Below are the code and all the weights of a small trained network. Each question names an input and a class and asks about switching units off, where a switched-off unit gives its printed mean instead of its output.

import numpy as np


def w(rows, s, z=0):
    codes = np.array(rows[::2]) - 128.0
    scale = np.full(codes.shape[1], s)
    scale[-1] = z or s
    return codes * scale


def f(y):
    return y / 2 * (1 + np.tanh(0.7978845608 * (y + 0.044715 * y**3)))


def log_softmax(a):
    a = a - a.max(-1, keepdims=True)
    return a - np.log(np.exp(a).sum(-1, keepdims=True))


def net(x, mask):
    res = np.array(x, float).reshape(1, 4) / 4 @ E
    y = f(res @ A[0][:, :-1].T + A[0][:, -1])
    res = res + np.where(mask, y, B[0][:, -1]) @ B[0][:, :-1]
    return log_softmax(res[-1] @ U[:, :-1].T + U[:, -1])


A, B = {}, {}
E = w([
[184,141,133,147,86,143,134],'x0',
[154,97,91,147,194,199,125],'x1',
[94,15,119,137,82,142,84],'x2',
[135,179,85,6,118,135,93],'x3',
],0.016)
A[0] = w([
[160,72,103,156,110,244,77,133],'neuron 0',
[128,98,180,183,83,120,190,10],'neuron 1',
[115,136,152,132,211,119,96,88],'neuron 2',
[99,51,140,67,79,68,72,96],'neuron 3',
[94,77,152,91,26,54,83,117],'neuron 4',
[86,118,116,68,175,172,86,85],'neuron 5',
[151,61,83,150,94,235,69,69],'neuron 6',
[227,151,138,110,116,119,153,23],'neuron 7',
[171,68,82,162,107,229,73,108],'neuron 8',
[234,164,103,87,54,55,99,191],'neuron 9',
[159,55,194,159,74,85,128,165],'neuron 10',
[190,92,74,202,180,163,61,137],'neuron 11',
[145,94,127,209,184,174,171,100],'neuron 12',
[138,96,105,159,84,162,131,1],'neuron 13',
[168,160,132,142,166,142,157,105],'neuron 14',
[94,138,107,55,185,217,89,70],'neuron 15',
[96,64,111,122,45,60,78,133],'neuron 16',
[69,95,78,85,86,98,81,118],'neuron 17',
[206,124,190,222,44,50,160,151],'neuron 18',
[166,167,63,84,61,117,145,120],'neuron 19',
[74,104,25,88,178,173,26,215],'neuron 20',
[147,162,154,164,125,202,203,120],'neuron 21',
],0.011,0.0054)
B[0] = w([
[182,64,184,123,80,254,75,209],'neuron 0',
[123,133,165,196,216,188,120,189],'neuron 1',
[125,86,146,169,129,115,132,145],'neuron 2',
[115,91,120,108,117,48,191,210],'neuron 3',
[74,115,23,114,87,27,212,225],'neuron 4',
[125,136,198,63,206,133,115,173],'neuron 5',
[148,72,170,79,98,163,56,207],'neuron 6',
[103,189,88,174,147,120,193,161],'neuron 7',
[226,26,103,138,58,202,19,208],'neuron 8',
[107,190,33,105,167,159,100,216],'neuron 9',
[84,174,132,202,135,174,95,220],'neuron 10',
[184,120,80,242,72,156,133,198],'neuron 11',
[163,161,76,184,133,109,160,200],'neuron 12',
[150,94,104,122,78,115,131,152],'neuron 13',
[75,152,118,209,162,76,175,164],'neuron 14',
[141,83,199,100,214,142,112,190],'neuron 15',
[31,105,97,180,117,73,77,220],'neuron 16',
[178,66,131,110,135,59,213,191],'neuron 17',
[104,221,184,158,228,216,68,253],'neuron 18',
[104,189,79,111,158,142,113,187],'neuron 19',
[207,55,174,35,179,159,144,226],'neuron 20',
[129,128,96,217,173,107,211,173],'neuron 21',
],0.01,0.017)
U = w([
[91,61,142,170,70,124,84,100],'0',
[57,161,162,177,149,110,88,2],'1',
[58,228,119,100,101,90,77,87],'2',
[165,116,54,7,142,83,151,177],'3',
[230,57,180,142,80,200,78,66],'4',
[98,115,99,186,115,46,194,200],'5',
[127,79,210,82,211,108,112,38],'6',
[176,217,157,164,229,205,123,217],'7',
],0.011,0.0095)

Each question gives the input, the list of numbers given to net, and the class t.
The units are the neurons (one row each of A and B). Each row of codes is followed by its name. A weight is (code - 128) times the scale printed after its matrix; where a second scale follows, it is the last column's (A, B and U).
mask holds one flag per neuron, in row order. A switched-off neuron (its flag False) gives its mean, the last column of its row in B, instead of its output. The means were averaged over made-up inputs and are rounded, as every weight is.
A unit's drop is (log p(t) with every unit on - log p(t) with that unit switched off) / (log p(t) with every unit on - log p(t) with every unit switched off).
The circuit of an input: a set's keep is (log p(t) with only the set's units on - log p(t) with every unit switched off) / (log p(t) with every unit on - log p(t) with every unit switched off). Starting from the 12 units with the biggest drops (on a tie, the unit counted first), units are removed one at a time, each time the one whose removal leaves the highest keep (on an exact tie, the one counted first), for as long as the keep stays at least 0.8.
units of the circuit, in order: the units of the circuit, biggest drop first
unit that matters most: the unit with the biggest drop
top k neurons: the k neurons with the biggest drops, biggest first
drop of u: that unit's drop, to one decimal
input [4,-4,5,1], class 5: unit that matters most => neuron 4
input [-6,0,7,1], class 3: units of the circuit, in order => [neuron 4; neuron 20]
input [7,-3,7,-2], class 0: top 2 neurons => [neuron 16; neuron 4]
input [-6,-3,8,-2], class 5: top 2 neurons => [neuron 4; neuron 3]
input [-1,-4,-8,6], class 2: top 2 neurons => [neuron 18; neuron 20]
input [-2,-3,-8,5], class 2: top 2 neurons => [neuron 18; neuron 20]
input [-3,-4,2,-4], class 1: top 2 neurons => [neuron 18; neuron 10]
input [7,6,0,-7], class 4: top 2 neurons => [neuron 8; neuron 0]
input [0,-6,7,-7], class 1: top 3 neurons => [neuron 18; neuron 10; neuron 1]
input [-1,2,2,4], class 6: top 3 neurons => [neuron 11; neuron 5; neuron 15]
input [6,-4,-2,8], class 3: top 3 neurons => [neuron 18; neuron 10; neuron 16]
input [-2,2,0,1], class 6: top 2 neurons => [neuron 8; neuron 0]
input [2,-7,1,-8], class 7: top 2 neurons => [neuron 18; neuron 1]
input [3,-1,-1,8], class 3: units of the circuit, in order => [neuron 18]
input [4,-5,-1,5], class 2: drop of neuron 10 => -0.2
input [7,5,2,6], class 4: drop of neuron 10 => 0.0
input [5,-7,5,3], class 5: drop of neuron 4 => 0.4
